Below are the code and all the weights of a small trained network. Each question names an input and a class and asks about switching units off, where a switched-off unit gives its printed mean instead of its output.

import numpy as np


def w(rows, s, z=0):
    codes = np.array(rows[::2]) - 128.0
    scale = np.full(codes.shape[1], s)
    scale[-1] = z or s
    return codes * scale


def norm(h):
    return h / np.sqrt((h * h).mean(-1, keepdims=True) + 1e-5)


def f(y):
    return y / 2 * (1 + np.tanh(0.7978845608 * (y + 0.044715 * y**3)))


def log_softmax(a):
    a = a - a.max(-1, keepdims=True)
    return a - np.log(np.exp(a).sum(-1, keepdims=True))


def net(x, mask):
    res = np.array(x, float).reshape(1, 5) / 4 @ E
    u = 0
    for l in range(4):
        y = f(norm(res) @ A[l][:, :-1].T + A[l][:, -1])
        res = res + np.where(mask[u : u + 6], y, B[l][:, -1]) @ B[l][:, :-1]
        u += 6
    return log_softmax(norm(res)[-1] @ U[:, :-1].T + U[:, -1])


A, B = {}, {}
E = w([
[135,105,126,128,111,140,128,142,138],'x0',
[75,212,101,138,116,111,106,107,131],'x1',
[110,128,44,119,117,252,45,178,187],'x2',
[60,97,117,86,158,158,121,201,193],'x3',
[96,166,150,191,199,107,137,169,172],'x4',
],0.0033)
A[0] = w([
[88,249,112,190,120,125,128,134,146,18],'0.n0',
[82,210,119,34,76,85,127,44,116,10],'0.n1',
[132,248,138,166,132,68,147,35,131,117],'0.n2',
[191,131,101,102,71,180,113,63,133,46],'0.n3',
[80,243,112,178,108,102,110,146,140,3],'0.n4',
[82,254,76,170,156,205,85,165,167,165],'0.n5',
],0.0066,0.002)
B[0] = w([
[63,164,144,210,63,113,65,185,101,180],'0.n0',
[24,105,73,3,125,107,250,90,85,170],'0.n1',
[144,213,189,166,176,71,124,72,56,219],'0.n2',
[84,71,155,145,27,112,107,162,110,157],'0.n3',
[74,156,124,198,94,51,74,169,120,177],'0.n4',
[79,159,80,96,221,194,60,154,171,254],'0.n5',
],0.0052,0.0069)
A[1] = w([
[169,201,132,174,115,96,93,156,211,13],'1.n0',
[160,64,118,158,1,152,92,122,130,53],'1.n1',
[170,86,73,134,46,167,132,108,125,46],'1.n2',
[175,89,92,83,82,148,152,116,138,55],'1.n3',
[112,49,172,147,207,78,205,211,216,76],'1.n4',
[198,187,124,142,104,116,149,65,190,4],'1.n5',
],0.008,0.0012)
B[1] = w([
[70,50,105,77,117,126,221,107,81,177],'1.n0',
[91,65,193,222,35,195,128,167,59,205],'1.n1',
[85,73,181,180,109,113,95,166,73,169],'1.n2',
[46,143,156,203,132,135,96,141,77,166],'1.n3',
[141,253,227,45,45,116,164,199,211,254],'1.n4',
[161,121,179,139,229,189,105,146,82,120],'1.n5',
],0.0055,0.0036)
A[2] = w([
[238,121,124,189,136,63,155,71,140,54],'2.n0',
[215,68,93,148,158,115,99,86,145,53],'2.n1',
[174,89,21,115,167,226,59,170,226,89],'2.n2',
[244,111,136,134,174,123,97,93,103,66],'2.n3',
[192,125,77,157,107,159,179,113,131,29],'2.n4',
[254,142,134,173,138,111,138,61,107,11],'2.n5',
],0.0081,0.0011)
B[2] = w([
[149,101,166,103,184,178,95,126,110,167],'2.n0',
[108,171,140,133,142,140,127,112,98,117],'2.n1',
[74,42,82,93,217,238,114,137,224,254],'2.n2',
[150,139,174,146,144,101,139,112,104,143],'2.n3',
[11,147,206,144,165,68,144,157,105,109],'2.n4',
[162,102,168,133,187,146,136,129,126,169],'2.n5',
],0.011,0.0065)
A[3] = w([
[203,124,51,154,124,87,129,158,117,92],'3.n0',
[198,195,93,237,126,36,174,65,96,71],'3.n1',
[206,65,72,113,148,116,157,131,168,59],'3.n2',
[84,209,71,191,145,86,75,147,129,57],'3.n3',
[211,120,74,202,106,105,96,127,151,55],'3.n4',
[134,171,75,254,141,34,66,145,153,3],'3.n5',
],0.0074,0.0013)
B[3] = w([
[3,154,225,58,149,140,125,149,84,70],'3.n0',
[140,84,115,114,147,177,111,155,162,254],'3.n1',
[44,164,158,129,144,132,100,129,92,134],'3.n2',
[172,158,115,158,117,97,112,121,140,230],'3.n3',
[116,120,151,97,88,130,121,136,97,79],'3.n4',
[117,179,107,137,104,99,92,113,90,192],'3.n5',
],0.012,0.0026)
U = w([
[218,118,217,135,240,115,152,77,66,172],'0',
[90,115,60,31,98,66,234,53,78,13],'1',
[182,211,200,71,58,106,189,196,228,60],'2',
[115,255,72,198,141,46,49,113,107,130],'3',
[98,32,159,204,8,165,120,162,59,119],'4',
[64,88,57,116,194,227,83,166,237,247],'5',
],0.0075,0.0012)

Each question gives the input, the list of numbers given to net, and the class t.
The units are the neurons (one row each of A and B). Each row of codes is followed by its name. A weight is (code - 128) times the scale printed after its matrix; where a second scale follows, it is the last column's (A, B and U).
mask holds one flag per neuron, layer by layer. A switched-off neuron (its flag False) gives its mean, the last column of its row in B, instead of its output. The means were averaged over made-up inputs and are rounded, as every weight is.
A unit's drop is (log p(t) with every unit on - log p(t) with that unit switched off) / (log p(t) with every unit on - log p(t) with every unit switched off).
The circuit of an input: a set's keep is (log p(t) with only the set's units on - log p(t) with every unit switched off) / (log p(t) with every unit on - log p(t) with every unit switched off). Starting from the 12 units with the biggest drops (on a tie, the unit counted first), units are removed one at a time, each time the one whose removal leaves the highest keep (on an exact tie, the one counted first), for as long as the keep stays at least 0.8.
circuit, biggest first: the units of the circuit, biggest drop first
k most important neurons: the k neurons with the biggest drops, biggest first
k most important neurons of layer l: the k neurons of layer l with the biggest drops, biggest first
drop when u is switched off: that unit's drop, to one decimal
input [4,8,-7,-3,3], class 0: circuit, biggest first : 0.n2
input [0,-3,3,-6,3], class 4: 4 most important neurons : 0.n5; 0.n3; 0.n2; 2.n2
input [-6,2,-1,-6,0], class 0: 2 most important neurons : 0.n2; 0.n5
input [4,4,-7,8,-3], class 1: circuit, biggest first : 0.n1; 2.n2
input [1,6,-2,-7,-1], class 0: 3 most important neurons : 0.n2; 0.n5; 3.n1
input [-2,8,1,3,-5], class 3: 3 most important neurons : 0.n1; 2.n2; 0.n4
input [8,1,-2,8,-4], class 2: 4 most important neurons : 0.n5; 1.n4; 2.n2; 0.n3
input [5,-7,-3,-8,-5], class 4: 2 most important neurons : 1.n1; 0.n2
input [8,-5,2,0,7], class 2: circuit, biggest first : 1.n4; 2.n2
input [0,-6,2,6,1], class 2: 2 most important neurons : 1.n4; 0.n5
input [-5,7,1,4,3], class 3: 2 most important neurons of layer 0 : 0.n4; 0.n0
input [-8,-6,-4,3,-2], class 2: 2 most important neurons : 1.n4; 0.n2
input [4,-6,1,6,1], class 2: 3 most important neurons : 1.n4; 0.n5; 2.n2
input [-8,7,-3,-3,-5], class 1: circuit, biggest first : 0.n1
input [-7,5,-6,-6,-3], class 0: drop when 0.n2 is switched off : 0.6
input [-7,1,-1,-7,4], class 0: drop when 0.n5 is switched off : 0.3
input [5,6,-6,1,-8], class 1: drop when 0.n1 is switched off : 0.9
input [1,5,3,-2,4], class 3: 2 most important neurons of layer 0 : 0.n4; 0.n0
